Below is a small trained network, with its code and all its weights. Each question gives an input and a target symbol and asks what happens when units are switched off, that is, made to give their printed mean instead of their output.

import numpy as np


def w(rows, s, z=0):
    codes = np.array(rows[::2]) - 128.0
    scale = np.full(codes.shape[1], s)
    scale[-1] = z or s
    return codes * scale


def norm(h):
    return h / np.sqrt((h * h).mean(-1, keepdims=True) + 1e-5)


def softmax(a):
    e = np.exp(a - a.max(-1, keepdims=True))
    return e / e.sum(-1, keepdims=True)


def log_softmax(a):
    a = a - a.max(-1, keepdims=True)
    return a - np.log(np.exp(a).sum(-1, keepdims=True))


def net(x, mask):
    ids = ['αγδεηθλμξπφψω'.index(c) for c in x.split()]
    T = len(ids)
    res = E[ids] + P[:T]
    u = 0
    for l in range(3):
        r = norm(res)
        for j in range(2):
            rows = slice(2 * j, 2 * j + 2)
            q, k, v = (r @ M[l][rows].T for M in (Q, K, V))
            z = softmax(np.where(np.tri(T) > 0, q @ k.T / 2**0.5, -1e9)) @ v
            o = O[l][rows]
            res = res + np.where(mask[u + j], z, o[:, -1]) @ o[:, :-1]
        u += 2
    return log_softmax(norm(res)[-1] @ U[:, :-1].T + U[:, -1])


Q, K, V, O = {}, {}, {}, {}
E = w([
[120,185,119,148,37,98],'α',
[179,135,135,94,83,190],'γ',
[148,143,113,145,30,184],'δ',
[145,65,166,124,195,95],'ε',
[157,149,145,169,127,158],'η',
[112,137,94,149,112,148],'θ',
[137,130,114,124,104,236],'λ',
[90,162,101,144,117,135],'μ',
[112,207,128,90,85,143],'ξ',
[159,158,178,72,137,174],'π',
[114,146,157,114,166,182],'φ',
[175,85,124,104,203,250],'ψ',
[190,154,91,142,175,127],'ω',
],0.022)
P = w([
[155,101,177,180,139,68],'0',
[155,219,96,179,36,237],'1',
[90,101,128,108,162,71],'2',
[100,230,44,127,44,236],'3',
[61,116,100,66,162,93],'4',
[63,232,17,90,69,254],'5',
],0.0099)
Q[0] = w([
[96,94,252,171,109,117],'L0H1',
[30,25,163,89,53,99],'L0H1',
[196,229,96,198,196,144],'L0H2',
[175,95,189,180,92,106],'L0H2',
],0.028)
K[0] = w([
[132,73,222,221,103,79],'L0H1',
[62,58,118,159,2,65],'L0H1',
[175,212,82,192,227,164],'L0H2',
[154,101,208,218,86,80],'L0H2',
],0.025)
V[0] = w([
[77,34,114,147,64,127],'L0H1',
[54,182,236,148,177,159],'L0H1',
[185,168,5,175,164,131],'L0H2',
[50,178,237,174,230,198],'L0H2',
],0.023)
O[0] = w([
[73,140,163,189,157,215,26],'L0H1',
[47,73,89,73,68,87,154],'L0H1',
[206,177,24,136,166,48,246],'L0H2',
[31,2,68,170,84,119,221],'L0H2',
],0.014,0.011)
Q[1] = w([
[116,143,118,156,83,152],'L1H1',
[87,112,159,72,254,116],'L1H1',
[177,169,91,177,105,151],'L1H2',
[90,184,191,133,91,134],'L1H2',
],0.033)
K[1] = w([
[78,146,95,99,157,180],'L1H1',
[176,108,214,254,51,71],'L1H1',
[180,176,94,160,147,118],'L1H2',
[161,152,240,188,107,127],'L1H2',
],0.025)
V[1] = w([
[202,37,82,75,241,237],'L1H1',
[53,223,57,25,83,180],'L1H1',
[149,174,179,205,3,170],'L1H2',
[208,211,67,217,77,124],'L1H2',
],0.018)
O[1] = w([
[20,193,142,43,103,153,145],'L1H1',
[89,39,134,204,31,41,236],'L1H1',
[96,25,53,113,82,36,15],'L1H2',
[49,9,167,214,70,155,254],'L1H2',
],0.011,0.0069)
Q[2] = w([
[194,111,136,145,48,192],'L2H1',
[139,87,155,171,253,170],'L2H1',
[141,117,73,118,127,150],'L2H2',
[116,164,119,187,147,129],'L2H2',
],0.033)
K[2] = w([
[170,175,210,148,55,102],'L2H1',
[187,97,144,173,252,146],'L2H1',
[119,140,27,124,151,141],'L2H2',
[101,156,126,172,153,127],'L2H2',
],0.028)
V[2] = w([
[196,39,130,190,213,189],'L2H1',
[232,190,127,112,147,223],'L2H1',
[243,131,37,158,17,255],'L2H2',
[58,218,71,226,155,66],'L2H2',
],0.017)
O[2] = w([
[67,35,59,35,186,129,24],'L2H1',
[115,30,34,174,96,69,12],'L2H1',
[148,255,130,172,66,180,254],'L2H2',
[56,192,116,168,156,36,174],'L2H2',
],0.0093,0.0086)
U = w([
[234,80,148,110,104,194,131],'α',
[142,88,223,103,253,103,249],'γ',
[71,121,59,56,54,40,44],'δ',
[143,98,38,119,149,168,162],'ε',
[70,79,163,220,230,101,179],'η',
[99,224,135,121,99,201,88],'θ',
[162,77,251,195,133,45,150],'λ',
[236,179,81,141,189,96,122],'μ',
[194,164,173,67,46,31,66],'ξ',
[120,88,212,50,119,133,177],'π',
[19,78,204,141,134,130,147],'φ',
[188,111,148,196,166,228,117],'ψ',
[67,160,130,189,185,43,128],'ω',
],0.016,0.015)

Each question gives the input, a string of symbols that net reads in full, and the target symbol t.
The units are the heads (2 rows each of Q, K, V and O). Each row of codes is followed by its name. A weight is (code - 128) times the scale printed after its matrix; where a second scale follows, it is the last column's (O and U).
mask holds one flag per head, layer by layer. A switched-off head (its flag False) gives its mean, the last column of its rows in O, instead of its output. The means were averaged over made-up inputs and are rounded, as every weight is.
A unit's drop is (log p(t) with every unit on - log p(t) with that unit switched off) / (log p(t) with every unit on - log p(t) with every unit switched off).
The circuit of an input: a set's keep is (log p(t) with only the set's units on - log p(t) with every unit switched off) / (log p(t) with every unit on - log p(t) with every unit switched off). Starting from all 6 units, units are removed one at a time, each time the one whose removal leaves the highest keep (on an exact tie, the one counted first), for as long as the keep stays at least 0.8.
circuit, biggest first: the units of the circuit, biggest drop first
unit that matters most: the unit with the biggest drop
which heads matter: for each layer, one digit per head in row order, 1 if its drop is at least 0.15 and else 0, layers parted by /
input λ ψ θ, target η: unit that matters most => L0H1
input ω ε δ λ, target φ: which heads matter => 10 / 11 / 00
input ψ η θ γ ω η, target μ: which heads matter => 01 / 00 / 00
input ω ξ γ, target α: which heads matter => 01 / 00 / 11
input φ π μ η φ ψ, target θ: circuit, biggest first => [L1H1; L1H2]
input η ψ ε, target γ: circuit, biggest first => [L0H2; L1H2]
input ψ ω μ ε μ θ, target η: circuit, biggest first => [L1H2; L0H1]
input ε ε π π μ λ, target ξ: which heads matter => 10 / 10 / 10
input γ γ ε ε η δ, target ε: circuit, biggest first => [L0H2; L0H1; L2H1; L1H2]
input θ ξ μ ψ π, target π: which heads matter => 01 / 01 / 00
input ε λ φ ε, target δ: which heads matter => 11 / 01 / 00
input γ γ φ, target φ: which heads matter => 01 / 00 / 00
input ω φ π ε α θ, target ω: circuit, biggest first => [L0H2; L2H2; L1H2]
input ψ θ α μ, target η: circuit, biggest first => [L1H2; L0H2; L0H1]
input θ η ε, target γ: which heads matter => 01 / 01 / 00
input θ γ φ δ ω γ, target μ: unit that matters most => L0H2
input δ δ π α, target ξ: which heads matter => 10 / 01 / 10
input ψ α δ ξ π, target π: circuit, biggest first => [L0H2; L1H2]
input π ψ μ λ φ λ, target δ: which heads matter => 11 / 01 / 00
input μ δ γ ξ, target λ: unit that matters most => L1H1
input η γ μ μ π μ, target ξ: circuit, biggest first => [L0H1; L2H1]
input θ θ ξ δ λ λ, target φ: which heads matter => 10 / 01 / 00
input θ λ π ψ, target θ: which heads matter => 00 / 10 / 00
input γ θ λ θ φ π, target δ: circuit, biggest first => [L0H2; L1H2]
input μ γ θ λ π δ, target ξ: circuit, biggest first => [L2H1; L0H1]
input δ η φ λ ξ, target ξ: circuit, biggest first => [L1H2; L1H1; L0H2]
input ψ θ η γ π θ, target ξ: which heads matter => 10 / 00 / 10
input η θ φ ξ, target δ: circuit, biggest first => [L0H1]
input ω ε α, target λ: which heads matter => 11 / 01 / 10
input μ θ ψ, target ε: circuit, biggest first => [L2H1; L1H2]
